Here is a tiny trained network, its code and every weight. The questions are about switching its units off for an input and a class, where a switched-off unit gives its printed mean instead of its output.

import numpy as np


def w(rows, s, z=0):
    codes = np.array(rows[::2]) - 128.0
    scale = np.full(codes.shape[1], s)
    scale[-1] = z or s
    return codes * scale


def norm(h):
    return h / np.sqrt((h * h).mean(-1, keepdims=True) + 1e-5)


def f(y):
    return y / 2 * (1 + np.tanh(0.7978845608 * (y + 0.044715 * y**3)))


def log_softmax(a):
    a = a - a.max(-1, keepdims=True)
    return a - np.log(np.exp(a).sum(-1, keepdims=True))


def net(x, mask):
    res = np.array(x, float).reshape(1, 4) / 4 @ E
    u = 0
    for l in range(2):
        y = f(norm(res) @ A[l][:, :-1].T + A[l][:, -1])
        res = res + np.where(mask[u : u + 11], y, B[l][:, -1]) @ B[l][:, :-1]
        u += 11
    return log_softmax(norm(res)[-1] @ U[:, :-1].T + U[:, -1])


A, B = {}, {}
E = w([
[138,39,184,96,203,96],'x0',
[14,6,66,135,114,200],'x1',
[118,171,143,254,241,215],'x2',
[234,63,80,214,29,200],'x3',
],0.0058)
A[0] = w([
[24,168,124,151,191,213,81],'L0N1',
[215,191,191,193,175,112,81],'L0N2',
[162,232,161,153,61,28,86],'L0N3',
[71,75,90,112,78,192,3],'L0N4',
[141,33,10,177,65,167,82],'L0N5',
[254,163,165,216,115,60,144],'L0N6',
[96,85,115,161,171,165,188],'L0N7',
[176,145,186,243,131,128,76],'L0N8',
[145,69,141,99,228,190,74],'L0N9',
[176,176,131,143,58,118,49],'L0N10',
[100,52,74,137,59,153,6],'L0N11',
],0.0081,0.0039)
B[0] = w([
[122,235,91,198,78,68,212],'L0N1',
[255,79,169,140,178,170,208],'L0N2',
[95,142,74,67,80,216,233],'L0N3',
[216,87,123,194,150,209,167],'L0N4',
[130,34,124,92,85,174,253],'L0N5',
[173,166,146,68,195,208,242],'L0N6',
[163,153,105,157,31,82,200],'L0N7',
[137,97,188,99,213,133,173],'L0N8',
[114,176,158,102,116,139,170],'L0N9',
[76,158,86,60,143,94,161],'L0N10',
[173,71,121,187,118,138,179],'L0N11',
],0.0097,0.0051)
A[1] = w([
[227,149,161,146,245,173,5],'L1N1',
[166,56,77,110,149,111,179],'L1N2',
[126,82,117,87,152,166,1],'L1N3',
[61,176,146,219,173,163,130],'L1N4',
[27,97,120,77,215,23,149],'L1N5',
[145,179,165,156,119,162,168],'L1N6',
[150,46,86,141,89,165,158],'L1N7',
[114,51,171,169,166,143,34],'L1N8',
[116,187,160,66,156,107,104],'L1N9',
[80,194,54,242,179,72,62],'L1N10',
[72,116,97,204,195,96,104],'L1N11',
],0.011,0.0031)
B[1] = w([
[164,84,194,144,208,87,255],'L1N1',
[112,145,171,200,141,138,196],'L1N2',
[146,166,114,159,77,105,154],'L1N3',
[213,104,80,145,101,82,180],'L1N4',
[81,166,202,180,138,73,201],'L1N5',
[148,96,81,82,185,106,181],'L1N6',
[64,71,91,163,152,132,248],'L1N7',
[109,94,75,104,85,109,147],'L1N8',
[58,106,106,139,87,158,212],'L1N9',
[254,202,120,141,67,81,218],'L1N10',
[157,191,100,96,51,73,143],'L1N11',
],0.012,0.0063)
U = w([
[85,1,57,189,68,205,161],'0',
[60,145,196,128,119,74,171],'1',
[233,108,201,79,234,171,192],'2',
[56,193,100,147,143,167,2],'3',
[115,165,65,26,77,188,174],'4',
[246,224,56,157,58,50,115],'5',
],0.012,0.006)

Each question gives the input, the list of numbers given to net, and the class t.
The units are the neurons (one row each of A and B). Each row of codes is followed by its name. A weight is (code - 128) times the scale printed after its matrix; where a second scale follows, it is the last column's (A, B and U).
mask holds one flag per neuron, layer by layer. A switched-off neuron (its flag False) gives its mean, the last column of its row in B, instead of its output. The means were averaged over made-up inputs and are rounded, as every weight is.
A unit's drop is (log p(t) with every unit on - log p(t) with that unit switched off) / (log p(t) with every unit on - log p(t) with every unit switched off).
The circuit of an input: a set's keep is (log p(t) with only the set's units on - log p(t) with every unit switched off) / (log p(t) with every unit on - log p(t) with every unit switched off). Starting from the 12 units with the biggest drops (on a tie, the unit counted first), units are removed one at a time, each time the one whose removal leaves the highest keep (on an exact tie, the one counted first), for as long as the keep stays at least 0.8.
circuit, biggest first: the units of the circuit, biggest drop first
top k neurons: the k neurons with the biggest drops, biggest first
top k neurons in layer l: the k neurons of layer l with the biggest drops, biggest first
drop when u is switched off: that unit's drop, to one decimal
input [-4,8,8,1], class 5: circuit, biggest first	[L0N1 L1N10]
input [5,8,-2,-5], class 1: circuit, biggest first	[L1N5]
input [-3,-3,-8,-5], class 4: top 2 neurons in layer 0	[L0N3 L0N8]
input [-6,-7,-1,-1], class 2: top 2 neurons	[L0N2 L0N6]
input [-4,-3,7,-6], class 5: top 2 neurons in layer 1	[L1N10 L1N4]
input [2,-2,-3,6], class 0: top 4 neurons	[L0N5 L1N7 L0N2 L1N10]
input [-5,2,-8,-3], class 0: top 4 neurons in layer 0	[L0N6 L0N1 L0N8 L0N9]
input [1,-2,-8,-4], class 1: top 2 neurons	[L1N5 L0N6]
input [6,-1,2,-5], class 1: top 2 neurons	[L1N5 L0N9]
input [-8,-5,3,-5], class 2: top 2 neurons	[L0N2 L1N1]
input [-8,-7,-2,6], class 2: top 2 neurons	[L0N6 L0N2]
input [-5,-2,-4,5], class 4: top 2 neurons	[L0N10 L0N6]
input [-7,4,6,3], class 5: top 3 neurons in layer 0	[L0N1 L0N3 L0N2]
input [-1,-3,-5,-7], class 1: top neuron in layer 0	[L0N6]
input [5,7,-5,-5], class 1: top 2 neurons	[L1N5 L0N5]
input [-4,-3,7,-8], class 5: drop when L0N1 is switched off	0.4
input [7,3,2,-5], class 5: drop when L0N1 is switched off	0.2
input [-7,-2,-1,5], class 4: drop when L0N4 is switched off	0.1
input [5,3,8,-5], class 5: drop when L0N5 is switched off	0.0
